Here is a tiny trained network, its code and every weight. The questions are about switching its units off for an input and a target symbol, where a switched-off unit gives its printed mean instead of its output.

import numpy as np


def w(rows, s, z=0):
    codes = np.array(rows[::2]) - 128.0
    scale = np.full(codes.shape[1], s)
    scale[-1] = z or s
    return codes * scale


def norm(h):
    return h / np.sqrt((h * h).mean(-1, keepdims=True) + 1e-5)


def f(y):
    return np.maximum(y, 0)


def softmax(a):
    e = np.exp(a - a.max(-1, keepdims=True))
    return e / e.sum(-1, keepdims=True)


def log_softmax(a):
    a = a - a.max(-1, keepdims=True)
    return a - np.log(np.exp(a).sum(-1, keepdims=True))


def net(x, mask):
    ids = ['αβγδζθλμξπστφψ'.index(c) for c in x.split()]
    T = len(ids)
    res = E[ids] + P[:T]
    u = 0
    for l in range(2):
        r = norm(res)
        for j in range(2):
            rows = slice(4 * j, 4 * j + 4)
            q, k, v = (r @ M[l][rows].T for M in (Q, K, V))
            z = softmax(np.where(np.tri(T) > 0, q @ k.T / 4**0.5, -1e9)) @ v
            o = O[l][rows]
            res = res + np.where(mask[u + j], z, o[:, -1]) @ o[:, :-1]
        u += 2
        y = f(norm(res) @ A[l][:, :-1].T + A[l][:, -1])
        res = res + np.where(mask[u : u + 8], y, B[l][:, -1]) @ B[l][:, :-1]
        u += 8
    return log_softmax(norm(res)[-1] @ U[:, :-1].T + U[:, -1])


Q, K, V, O, A, B = {}, {}, {}, {}, {}, {}
E = w([
[155,166,136,179,81],'α',
[132,2,123,144,133],'β',
[93,73,115,123,120],'γ',
[176,101,78,167,131],'δ',
[173,151,142,148,171],'ζ',
[172,120,101,186,118],'θ',
[163,162,97,38,98],'λ',
[134,230,130,103,130],'μ',
[100,135,64,139,126],'ξ',
[157,142,69,163,144],'π',
[93,114,60,117,142],'σ',
[116,156,30,173,112],'τ',
[56,108,110,82,94],'φ',
[129,133,88,139,134],'ψ',
],0.029)
P = w([
[118,105,77,149,200],'0',
[182,105,9,63,114],'1',
[108,120,125,134,174],'2',
[180,118,44,54,94],'3',
[95,131,151,118,159],'4',
[181,133,71,58,67],'5',
[87,140,183,105,145],'6',
[178,148,103,53,51],'7',
[76,153,212,97,126],'8',
[180,157,116,49,38],'9',
[70,158,215,87,129],'10',
],0.011)
Q[0] = w([
[123,173,199,170,102],'L0H1',
[179,108,147,122,151],'L0H1',
[139,160,121,209,135],'L0H1',
[200,149,114,21,103],'L0H1',
[201,153,173,145,220],'L0H2',
[155,63,107,156,5],'L0H2',
[110,205,98,190,176],'L0H2',
[218,201,64,2,15],'L0H2',
],0.018)
K[0] = w([
[123,195,162,143,115],'L0H1',
[123,98,162,183,87],'L0H1',
[168,174,72,174,97],'L0H1',
[111,91,205,74,16],'L0H1',
[252,150,101,152,215],'L0H2',
[161,42,172,136,13],'L0H2',
[112,209,27,197,123],'L0H2',
[162,246,251,37,2],'L0H2',
],0.016)
V[0] = w([
[160,214,122,174,104],'L0H1',
[129,191,113,151,136],'L0H1',
[116,98,123,103,142],'L0H1',
[136,113,145,137,105],'L0H1',
[122,154,59,202,49],'L0H2',
[99,73,206,168,15],'L0H2',
[104,253,208,156,88],'L0H2',
[14,76,144,195,146],'L0H2',
],0.0065)
O[0] = w([
[180,135,159,85,188,135],'L0H1',
[160,121,134,100,165,148],'L0H1',
[113,126,112,156,96,139],'L0H1',
[109,138,137,130,122,101],'L0H1',
[91,122,117,209,127,186],'L0H2',
[59,57,155,141,61,1],'L0H2',
[176,232,87,200,19,113],'L0H2',
[32,81,254,101,124,47],'L0H2',
],0.0075,0.0053)
A[0] = w([
[50,230,132,186,204,174],'L0N1',
[49,141,111,133,95,82],'L0N2',
[190,72,139,188,162,2],'L0N3',
[208,98,122,234,107,144],'L0N4',
[228,41,190,96,100,106],'L0N5',
[170,85,209,226,169,41],'L0N6',
[183,59,102,209,110,26],'L0N7',
[149,137,208,250,193,84],'L0N8',
],0.015,0.0057)
B[0] = w([
[63,66,121,176,205,254],'L0N1',
[143,126,97,86,158,171],'L0N2',
[138,155,113,208,159,151],'L0N3',
[70,74,64,101,124,195],'L0N4',
[140,137,87,205,94,148],'L0N5',
[254,149,172,86,119,146],'L0N6',
[99,172,148,101,176,158],'L0N7',
[238,99,122,201,119,153],'L0N8',
],0.023,0.0094)
Q[1] = w([
[187,49,253,72,151],'L1H1',
[155,206,87,134,218],'L1H1',
[167,61,80,204,113],'L1H1',
[135,131,166,195,95],'L1H1',
[52,148,136,102,174],'L1H2',
[132,142,133,49,113],'L1H2',
[183,68,99,113,155],'L1H2',
[132,212,237,226,204],'L1H2',
],0.023)
K[1] = w([
[204,55,75,120,193],'L1H1',
[167,196,154,132,120],'L1H1',
[135,125,178,182,89],'L1H1',
[116,136,135,147,143],'L1H1',
[82,125,129,110,151],'L1H2',
[132,144,158,89,91],'L1H2',
[161,77,102,121,75],'L1H2',
[152,132,92,134,252],'L1H2',
],0.028)
V[1] = w([
[146,115,160,152,129],'L1H1',
[126,141,149,120,61],'L1H1',
[167,7,99,72,118],'L1H1',
[130,129,175,113,94],'L1H1',
[72,88,150,86,133],'L1H2',
[128,129,102,68,140],'L1H2',
[175,29,98,148,100],'L1H2',
[122,201,108,61,153],'L1H2',
],0.016)
O[1] = w([
[111,100,157,151,166,69],'L1H1',
[127,149,85,73,231,21],'L1H1',
[122,10,102,58,125,163],'L1H1',
[138,117,123,109,211,2],'L1H1',
[126,64,161,77,114,118],'L1H2',
[153,183,152,75,137,187],'L1H2',
[211,145,126,148,22,205],'L1H2',
[106,201,143,80,214,150],'L1H2',
],0.013,0.0079)
A[1] = w([
[254,102,199,135,129,71],'L1N1',
[134,115,72,130,90,98],'L1N2',
[169,142,141,45,141,103],'L1N3',
[60,99,131,72,115,165],'L1N4',
[119,98,214,69,71,1],'L1N5',
[104,77,194,139,163,246],'L1N6',
[76,146,228,51,98,107],'L1N7',
[126,96,233,177,161,223],'L1N8',
],0.022,0.0034)
B[1] = w([
[25,247,134,12,127,181],'L1N1',
[149,141,200,126,179,255],'L1N2',
[32,77,70,141,202,217],'L1N3',
[102,188,181,122,79,225],'L1N4',
[204,165,78,185,227,156],'L1N5',
[184,251,83,126,63,233],'L1N6',
[85,82,213,215,69,149],'L1N7',
[104,61,175,15,250,209],'L1N8',
],0.021,0.0077)
U = w([
[136,82,84,148,63,249],'α',
[173,81,122,56,100,189],'β',
[154,120,217,143,122,178],'γ',
[128,199,93,182,90,166],'δ',
[166,145,182,59,166,47],'ζ',
[196,145,131,107,149,105],'θ',
[151,126,4,85,151,96],'λ',
[121,163,175,192,197,3],'μ',
[71,99,159,108,127,204],'ξ',
[160,88,107,189,153,152],'π',
[93,166,126,59,46,43],'σ',
[74,112,74,199,99,63],'τ',
[73,139,163,177,85,62],'φ',
[180,81,157,125,187,134],'ψ',
],0.015,0.0049)

Each question gives the input, a string of symbols that net reads in full, and the target symbol t.
The units are the heads (4 rows each of Q, K, V and O) and the neurons (one row each of A and B). Each row of codes is followed by its name. A weight is (code - 128) times the scale printed after its matrix; where a second scale follows, it is the last column's (O, A, B and U).
mask holds one flag per unit, layer by layer, with each layer's heads first. A switched-off unit (its flag False) gives its mean, the last column of its rows in O or B, instead of its output. The means were averaged over made-up inputs and are rounded, as every weight is.
A unit's drop is (log p(t) with every unit on - log p(t) with that unit switched off) / (log p(t) with every unit on - log p(t) with every unit switched off).
The circuit of an input: a set's keep is (log p(t) with only the set's units on - log p(t) with every unit switched off) / (log p(t) with every unit on - log p(t) with every unit switched off). Starting from the 12 units with the biggest drops (on a tie, the unit counted first), units are removed one at a time, each time the one whose removal leaves the highest keep (on an exact tie, the one counted first), for as long as the keep stays at least 0.8.
circuit, biggest first: the units of the circuit, biggest drop first
top k neurons: the k neurons with the biggest drops, biggest first
heads that matter: for each layer, one digit per head in row order, 1 if its drop is at least 0.15 and else 0, layers parted by /
input λ δ μ δ θ ζ δ ξ, target δ: circuit, biggest first -> [L1H1]
input ξ ξ ξ ξ λ ξ δ, target δ: top 2 neurons -> [L0N1, L0N3]
input λ ξ ζ, target ζ: top 2 neurons -> [L1N1, L1N8]
input ξ λ ζ μ π β ζ ζ, target α: circuit, biggest first -> [L1H2, L0N4]
input ξ δ δ π, target ψ: heads that matter -> 01 / 00
input ξ ξ ξ λ ξ λ λ ξ λ θ, target λ: heads that matter -> 00 / 10
input ξ γ ζ ξ ζ τ μ π, target δ: heads that matter -> 01 / 10
input λ μ ξ, target ξ: heads that matter -> 01 / 01
input δ ζ ξ δ λ α, target σ: top 4 neurons -> [L0N4, L0N1, L0N7, L1N8]
input μ μ δ δ ξ φ δ θ δ σ, target ξ: top 4 neurons -> [L0N1, L1N7, L1N3, L1N4]
input δ θ μ λ σ γ ξ λ τ ζ, target λ: heads that matter -> 10 / 00
input ξ α λ λ γ ψ ξ α ξ τ, target σ: top 3 neurons -> [L0N4, L0N8, L0N1]
input ξ γ γ ξ ψ ξ, target β: circuit, biggest first -> [L0H2, L1H2, L0N1]
input ξ β π ξ ξ δ, target α: circuit, biggest first -> [L1H2]
input θ λ ξ λ γ ξ ξ γ π δ, target β: top 3 neurons -> [L0N4, L0N1, L1N2]
input ξ ψ μ μ, target δ: top 2 neurons -> [L1N8, L1N2]
input α μ σ δ ζ θ, target δ: top 2 neurons -> [L0N1, L0N7]
input δ ξ τ, target τ: top 3 neurons -> [L0N1, L1N6, L0N4]
input ξ β ξ ζ ξ ψ σ ξ θ ξ, target α: heads that matter -> 01 / 01
input μ ξ ζ φ θ λ μ δ φ ξ, target ξ: top 2 neurons -> [L0N1, L1N7]
input β ζ μ δ π ξ, target δ: heads that matter -> 01 / 00
input ξ μ δ δ ψ ξ ξ λ φ λ α, target α: top 2 neurons -> [L0N4, L0N8]
